Below are the code and all the weights of a small trained network. Each question names an input and a class and asks about switching units off, where a switched-off unit gives its printed mean instead of its output.

import numpy as np


def w(rows, s, z=0):
    codes = np.array(rows[::2]) - 128.0
    scale = np.full(codes.shape[1], s)
    scale[-1] = z or s
    return codes * scale


def f(y):
    return y / 2 * (1 + np.tanh(0.7978845608 * (y + 0.044715 * y**3)))


def log_softmax(a):
    a = a - a.max(-1, keepdims=True)
    return a - np.log(np.exp(a).sum(-1, keepdims=True))


def net(x, mask):
    res = np.array(x, float).reshape(1, 7) / 4 @ E
    y = f(res @ A[0][:, :-1].T + A[0][:, -1])
    res = res + np.where(mask, y, B[0][:, -1]) @ B[0][:, :-1]
    return log_softmax(res[-1] @ U[:, :-1].T + U[:, -1])


A, B = {}, {}
E = w([
[3,90,183],'x0',
[41,102,167],'x1',
[137,131,125],'x2',
[192,208,246],'x3',
[127,129,130],'x4',
[131,128,125],'x5',
[25,243,93],'x6',
],0.005)
A[0] = w([
[74,116,155,168],'neuron 0',
[152,192,245,125],'neuron 1',
[96,72,45,90],'neuron 2',
[117,192,179,62],'neuron 3',
[147,56,138,96],'neuron 4',
[91,218,86,72],'neuron 5',
[86,82,20,82],'neuron 6',
[117,124,49,103],'neuron 7',
[73,100,119,93],'neuron 8',
[155,90,133,119],'neuron 9',
[157,171,187,135],'neuron 10',
[181,181,36,217],'neuron 11',
[87,203,113,187],'neuron 12',
[80,103,127,189],'neuron 13',
[164,53,157,93],'neuron 14',
[96,119,116,81],'neuron 15',
[67,200,110,89],'neuron 16',
[141,47,177,140],'neuron 17',
[84,155,83,72],'neuron 18',
[169,189,227,124],'neuron 19',
[96,179,215,99],'neuron 20',
[140,47,155,82],'neuron 21',
[86,83,161,143],'neuron 22',
[70,82,49,74],'neuron 23',
[120,133,155,117],'neuron 24',
[192,23,218,100],'neuron 25',
[161,130,107,226],'neuron 26',
[74,231,118,77],'neuron 27',
[173,155,62,177],'neuron 28',
[168,75,181,53],'neuron 29',
[172,59,155,82],'neuron 30',
[87,138,160,116],'neuron 31',
[117,149,46,62],'neuron 32',
[130,117,129,255],'neuron 33',
[139,131,111,248],'neuron 34',
[183,133,93,194],'neuron 35',
],0.012,0.005)
B[0] = w([
[134,150,172,199],'neuron 0',
[126,5,95,233],'neuron 1',
[171,52,112,192],'neuron 2',
[213,108,56,150],'neuron 3',
[148,110,70,151],'neuron 4',
[183,187,27,182],'neuron 5',
[176,53,85,211],'neuron 6',
[166,74,130,161],'neuron 7',
[181,122,158,164],'neuron 8',
[135,197,101,141],'neuron 9',
[126,30,125,183],'neuron 10',
[88,135,165,254],'neuron 11',
[93,163,102,228],'neuron 12',
[84,152,205,205],'neuron 13',
[134,186,58,164],'neuron 14',
[172,134,111,129],'neuron 15',
[197,169,115,192],'neuron 16',
[102,227,134,186],'neuron 17',
[218,131,124,152],'neuron 18',
[102,13,57,225],'neuron 19',
[146,92,136,187],'neuron 20',
[190,167,126,154],'neuron 21',
[143,148,181,182],'neuron 22',
[152,90,128,200],'neuron 23',
[127,91,116,131],'neuron 24',
[139,216,55,228],'neuron 25',
[36,116,194,203],'neuron 26',
[193,173,85,202],'neuron 27',
[120,110,198,201],'neuron 28',
[174,140,79,148],'neuron 29',
[154,188,56,161],'neuron 30',
[193,162,175,157],'neuron 31',
[188,99,123,147],'neuron 32',
[10,148,201,219],'neuron 33',
[2,152,197,214],'neuron 34',
[70,155,222,202],'neuron 35',
],0.0052,0.0051)
U = w([
[56,124,117,255],'0',
[136,10,76,37],'1',
[174,227,66,68],'2',
[77,138,181,126],'3',
[84,133,170,112],'4',
],0.013,0.0049)

Each question gives the input, the list of numbers given to net, and the class t.
The units are the neurons (one row each of A and B). Each row of codes is followed by its name. A weight is (code - 128) times the scale printed after its matrix; where a second scale follows, it is the last column's (A, B and U).
mask holds one flag per neuron, in row order. A switched-off neuron (its flag False) gives its mean, the last column of its row in B, instead of its output. The means were averaged over made-up inputs and are rounded, as every weight is.
A unit's drop is (log p(t) with every unit on - log p(t) with that unit switched off) / (log p(t) with every unit on - log p(t) with every unit switched off).
The circuit of an input: a set's keep is (log p(t) with only the set's units on - log p(t) with every unit switched off) / (log p(t) with every unit on - log p(t) with every unit switched off). Starting from the 12 units with the biggest drops (on a tie, the unit counted first), units are removed one at a time, each time the one whose removal leaves the highest keep (on an exact tie, the one counted first), for as long as the keep stays at least 0.8.
circuit, biggest first: the units of the circuit, biggest drop first
most important unit: the unit with the biggest drop
k most important neurons: the k neurons with the biggest drops, biggest first
drop of u: that unit's drop, to one decimal
input [-8,-2,8,0,-2,6,-6], class 3: most important unit	neuron 35
input [-8,-6,-5,-1,5,-4,7], class 3: circuit, biggest first	(neuron 11; neuron 28)
input [0,-5,-5,-3,-8,2,8], class 2: circuit, biggest first	(neuron 5; neuron 27)
input [2,4,3,7,-8,-1,-4], class 1: 2 most important neurons	(neuron 1; neuron 19)
input [-7,-3,5,7,6,-4,7], class 1: circuit, biggest first	(neuron 19; neuron 1)
input [-8,-2,-2,-6,-4,7,2], class 3: circuit, biggest first	(neuron 35; neuron 11; neuron 28)
input [4,6,3,7,7,1,3], class 1: circuit, biggest first	(neuron 1; neuron 19; neuron 3)
input [-5,-6,7,-2,6,-4,-7], class 2: 3 most important neurons	(neuron 25; neuron 30; neuron 14)
input [-8,-3,3,-1,-8,-2,-6], class 3: 2 most important neurons	(neuron 35; neuron 26)
input [6,-1,1,-7,-5,-3,2], class 1: circuit, biggest first	(neuron 6; neuron 2)
input [-2,-3,5,-3,-8,-4,-6], class 2: circuit, biggest first	(neuron 25; neuron 1)
input [8,8,8,-6,5,-7,-1], class 3: circuit, biggest first	(neuron 13; neuron 22; neuron 0)
input [-6,8,-8,8,5,-1,-8], class 1: 3 most important neurons	(neuron 1; neuron 19; neuron 10)
input [4,-6,-4,6,2,-3,-8], class 2: circuit, biggest first	(neuron 25)
input [-4,-3,1,6,1,0,-4], class 1: 4 most important neurons	(neuron 19; neuron 1; neuron 10; neuron 13)
input [7,-4,-4,8,-8,-1,4], class 1: drop of neuron 30	0.0
input [-5,0,-4,7,8,2,-6], class 1: drop of neuron 10	0.4
input [-6,2,-5,8,3,-2,-1], class 1: drop of neuron 1	0.2
